Here is a tiny trained network, its code and every weight. The questions are about switching its units off for an input and a class, where a switched-off unit gives its printed mean instead of its output.

import numpy as np


def w(rows, s, z=0):
    codes = np.array(rows[::2]) - 128.0
    scale = np.full(codes.shape[1], s)
    scale[-1] = z or s
    return codes * scale


def f(y):
    return np.maximum(y, 0)


def log_softmax(a):
    a = a - a.max(-1, keepdims=True)
    return a - np.log(np.exp(a).sum(-1, keepdims=True))


def net(x, mask):
    res = np.array(x, float).reshape(1, 7) / 4 @ E
    y = f(res @ A[0][:, :-1].T + A[0][:, -1])
    res = res + np.where(mask, y, B[0][:, -1]) @ B[0][:, :-1]
    return log_softmax(res[-1] @ U[:, :-1].T + U[:, -1])


A, B = {}, {}
E = w([
[81,226,223,106,62],'x0',
[61,124,186,3,220],'x1',
[247,202,155,78,129],'x2',
[128,206,36,135,115],'x3',
[66,197,202,250,170],'x4',
[111,222,45,189,116],'x5',
[151,155,98,152,200],'x6',
],0.0074)
A[0] = w([
[82,95,126,165,82,19],'N1',
[9,149,172,127,236,179],'N2',
[87,173,116,157,63,72],'N3',
[137,78,103,102,101,3],'N4',
[121,84,95,162,89,219],'N5',
[151,182,79,114,196,185],'N6',
[104,125,161,42,120,93],'N7',
[180,123,115,147,110,252],'N8',
[92,81,127,12,154,224],'N9',
[151,175,97,81,134,76],'N10',
[110,154,142,158,104,191],'N11',
[104,100,99,85,94,143],'N12',
[158,151,130,81,40,247],'N13',
[129,59,123,95,221,236],'N14',
[72,162,155,156,104,154],'N15',
[136,145,73,168,104,136],'N16',
[129,52,116,213,128,138],'N17',
[134,109,126,135,104,160],'N18',
[148,145,88,170,87,229],'N19',
[92,124,83,84,116,34],'N20',
[81,131,225,124,104,28],'N21',
[172,244,57,87,176,155],'N22',
],0.014,0.0036)
B[0] = w([
[109,99,121,132,61,169],'N1',
[173,129,250,204,151,252],'N2',
[167,66,94,118,160,192],'N3',
[149,133,152,155,153,165],'N4',
[76,146,82,124,140,196],'N5',
[36,62,26,149,166,209],'N6',
[133,212,197,126,121,204],'N7',
[85,206,150,123,141,197],'N8',
[134,190,175,96,189,253],'N9',
[100,126,125,140,151,179],'N10',
[112,109,143,158,186,182],'N11',
[140,201,126,117,142,176],'N12',
[194,205,140,167,162,222],'N13',
[210,183,46,84,255,231],'N14',
[141,123,143,176,120,199],'N15',
[103,147,71,79,100,197],'N16',
[17,74,104,100,146,207],'N17',
[93,168,126,153,147,154],'N18',
[70,139,122,51,177,212],'N19',
[210,198,158,142,114,155],'N20',
[112,161,157,83,113,211],'N21',
[79,26,78,115,173,252],'N22',
],0.0076,0.012)
U = w([
[141,166,77,128,66,60],'0',
[191,37,103,153,81,3],'1',
[75,103,69,76,128,213],'2',
[123,34,120,123,110,15],'3',
[192,102,106,126,248,223],'4',
[181,176,181,107,153,79],'5',
[103,94,178,183,154,152],'6',
],0.013,0.0052)

Each question gives the input, the list of numbers given to net, and the class t.
The units are the neurons (one row each of A and B). Each row of codes is followed by its name. A weight is (code - 128) times the scale printed after its matrix; where a second scale follows, it is the last column's (A, B and U).
mask holds one flag per neuron, in row order. A switched-off neuron (its flag False) gives its mean, the last column of its row in B, instead of its output. The means were averaged over made-up inputs and are rounded, as every weight is.
A unit's drop is (log p(t) with every unit on - log p(t) with that unit switched off) / (log p(t) with every unit on - log p(t) with every unit switched off).
The circuit of an input: a set's keep is (log p(t) with only the set's units on - log p(t) with every unit switched off) / (log p(t) with every unit on - log p(t) with every unit switched off). Starting from the 12 units with the biggest drops (on a tie, the unit counted first), units are removed one at a time, each time the one whose removal leaves the highest keep (on an exact tie, the one counted first), for as long as the keep stays at least 0.8.
circuit, biggest first: the units of the circuit, biggest drop first
top k neurons: the k neurons with the biggest drops, biggest first
drop when u is switched off: that unit's drop, to one decimal
input [1,4,-2,4,-4,6,4], class 2: circuit, biggest first => [N6, N14]
input [6,5,-1,6,-5,6,7], class 2: circuit, biggest first => [N6]
input [1,-7,-1,-8,-8,1,-7], class 5: top 4 neurons => [N13, N22, N6, N4]
input [3,-1,6,-2,7,0,4], class 6: circuit, biggest first => [N14, N9]
input [-1,-4,0,4,7,-1,2], class 6: top 3 neurons => [N14, N11, N15]
input [-1,-2,4,-5,7,0,-7], class 6: top 2 neurons => [N14, N9]
input [5,-2,4,8,6,2,1], class 2: top 2 neurons => [N14, N2]
input [4,-4,2,-8,8,7,4], class 6: drop when N14 is switched off => 0.3
input [-1,-5,1,1,-2,-2,5], class 2: drop when N6 is switched off => 0.0
input [-6,-1,-6,-5,4,7,0], class 2: drop when N13 is switched off => 0.1
input [1,6,-8,6,-3,8,-8], class 5: drop when N6 is switched off => 0.1
